arr =
[[ 220  329 -280  510 -598 -194 -562 -847  324 -871 -301 -316 -586 -521
   232  370]
 [ -73  246  -98  308 -434 -127 -380 -245  275 -298 -282 -238 -224 -276
   144  279]
 [ 350  229 -335  344    6   33 -743 -422   84 -417  107 -633 -341  -63
   211  140]
 [-555 -458 -322 -664  315   70 -601  240 -501  341   78 -779   49  255
  -421 -522]
 [-446 -382  174 -576  341  100  418  663 -349  622  118  203  466  296
  -329 -343]]
The entry just left of the smallest entry is 324
The 2nd entry in reading order is 329
What is the smallest entry?
A: -871
What is the 2nd smallest entry?
A: -847
What is the entry just left of -522?
A: -421
What is the 2nd largest entry?
A: 622
The entry just left of -562: -194
What is the largest entry?
A: 663
What is the entry just right of the largest entry?
A: -349
What is the fourth entry in reading order?
A: 510
The entry just right of the smallest entry: -301
The 5th entry in reading order: -598
The entry just left of 229 -> 350
What is the entry just left of 144?
A: -276
What is the 3rd entry in reading order?
A: -280

array([[6341, 1536, 4086, 3743],
       [5860, 4449, 2058, 4617],
       [8017, 4743, 2191, 6387],
       [5660, 3439, 2459, 5011],
       [4162, 2407, 2314, 4988],
       [8981, 5443, 3760, 2714],
       [4398, 1622, 2914, 4491],
       [8133, 4511, 2284, 6139],
       [8182, 3972, 3095, 5356],
       [8185, 3408, 3651, 4746],
       [4219, 3639, 1197, 5905],
       [5907, 1999, 3466, 4236],
       [5957, 4722, 2314, 4390],
       [8990, 5719, 3659, 2864],
       [5983, 4877, 2473, 3644]])
Indices start at 1.
The entry in the bottom-left corner: 5983
The entry directly above 2914 is 3760
The entry in row 2 and column 2 -> 4449
The entry in row 3 and column 1 is 8017
Find the entry at row 1, column 1.
6341
Find the bottom-right entry.
3644
The entry directly above 1999 is 3639
The entry in row 1 and column 3: 4086
The entry in row 1 and column 2: 1536
Find the entry in row 2 and column 1.
5860
Find the entry just left of 2914.
1622
Find the entry directly below 5957.
8990
The entry in row 3 and column 3 -> 2191
Find the entry directly above the smallest entry.
3651
Find the entry at row 2, column 3.
2058
Find the entry just right of 3466.
4236
The entry in the top-right corner: 3743
The smallest entry is 1197
The bottom entry of the column that holds the smallest entry: 2473
Find the entry just right of the smallest entry.
5905
Find the entry just left of 4722.
5957
Find the entry just right of 5719.
3659
Find the entry just right of 5983.
4877
The entry directly below 5011 -> 4988
Find the entry just right of the largest entry.
5719
The entry just left of 5356 -> 3095

grid =
[[151 120 143 144 181 192 191 139 177]
 [173 118 131 131 172 186 203 132 175]
 [119 109 141 145 206 217 201 133 180]
 [149 169 172 173 173 169 159 170 164]
 [ 77 105 169 177 236 244 188 149 199]
 [167 121 139 139 177 190 199 137 179]
 [ 79 149 189 196 192 186 126 173 169]
 [194 135  96  92  46  50  99 114  94]
 [151 132 148 148 178 185 186 144 172]
 [138 119 149 149 202 212 205 140 185]
 [178 113 127 127 172 189 209 129 177]]
The first entry in reading order -> 151
The 2nd entry on the diagonal from the top-right corner: 132
The first entry on the diagonal from the top-right corner: 177
The entry directly above the largest entry is 169
The smallest entry in the last row? 113
The bottom-left entry -> 178
The minimum? 46
The last entry, reading row by row -> 177
The bottom entry of the column that holds the smallest entry -> 172
The entry directly below the centre entry is 192
The largest entry in the last column? 199
The 4th-last entry, reading row by row? 189
The top entry of the column that holds the smallest entry? 181
The 2nd-last entry, reading row by row? 129
The smallest entry in the last column? 94
The third smallest entry is 77
The entry just left of the centre entry? 139
The entry directly below the smallest entry is 178
The 3rd entry from the end, reading row by row? 209
The median entry? 167
The entry just left of 126: 186
The entry just left of the smallest entry -> 92
The smallest entry in the first row? 120
The entry directly below the largest entry -> 190
The third entry on the diagonal from the top-right corner -> 201
The largest entry in the first column is 194
The third entry on the main diagonal is 141
The fourth entry, reading row by row? 144
The entry just right of 194? 135
The entry just left of the largest entry: 236
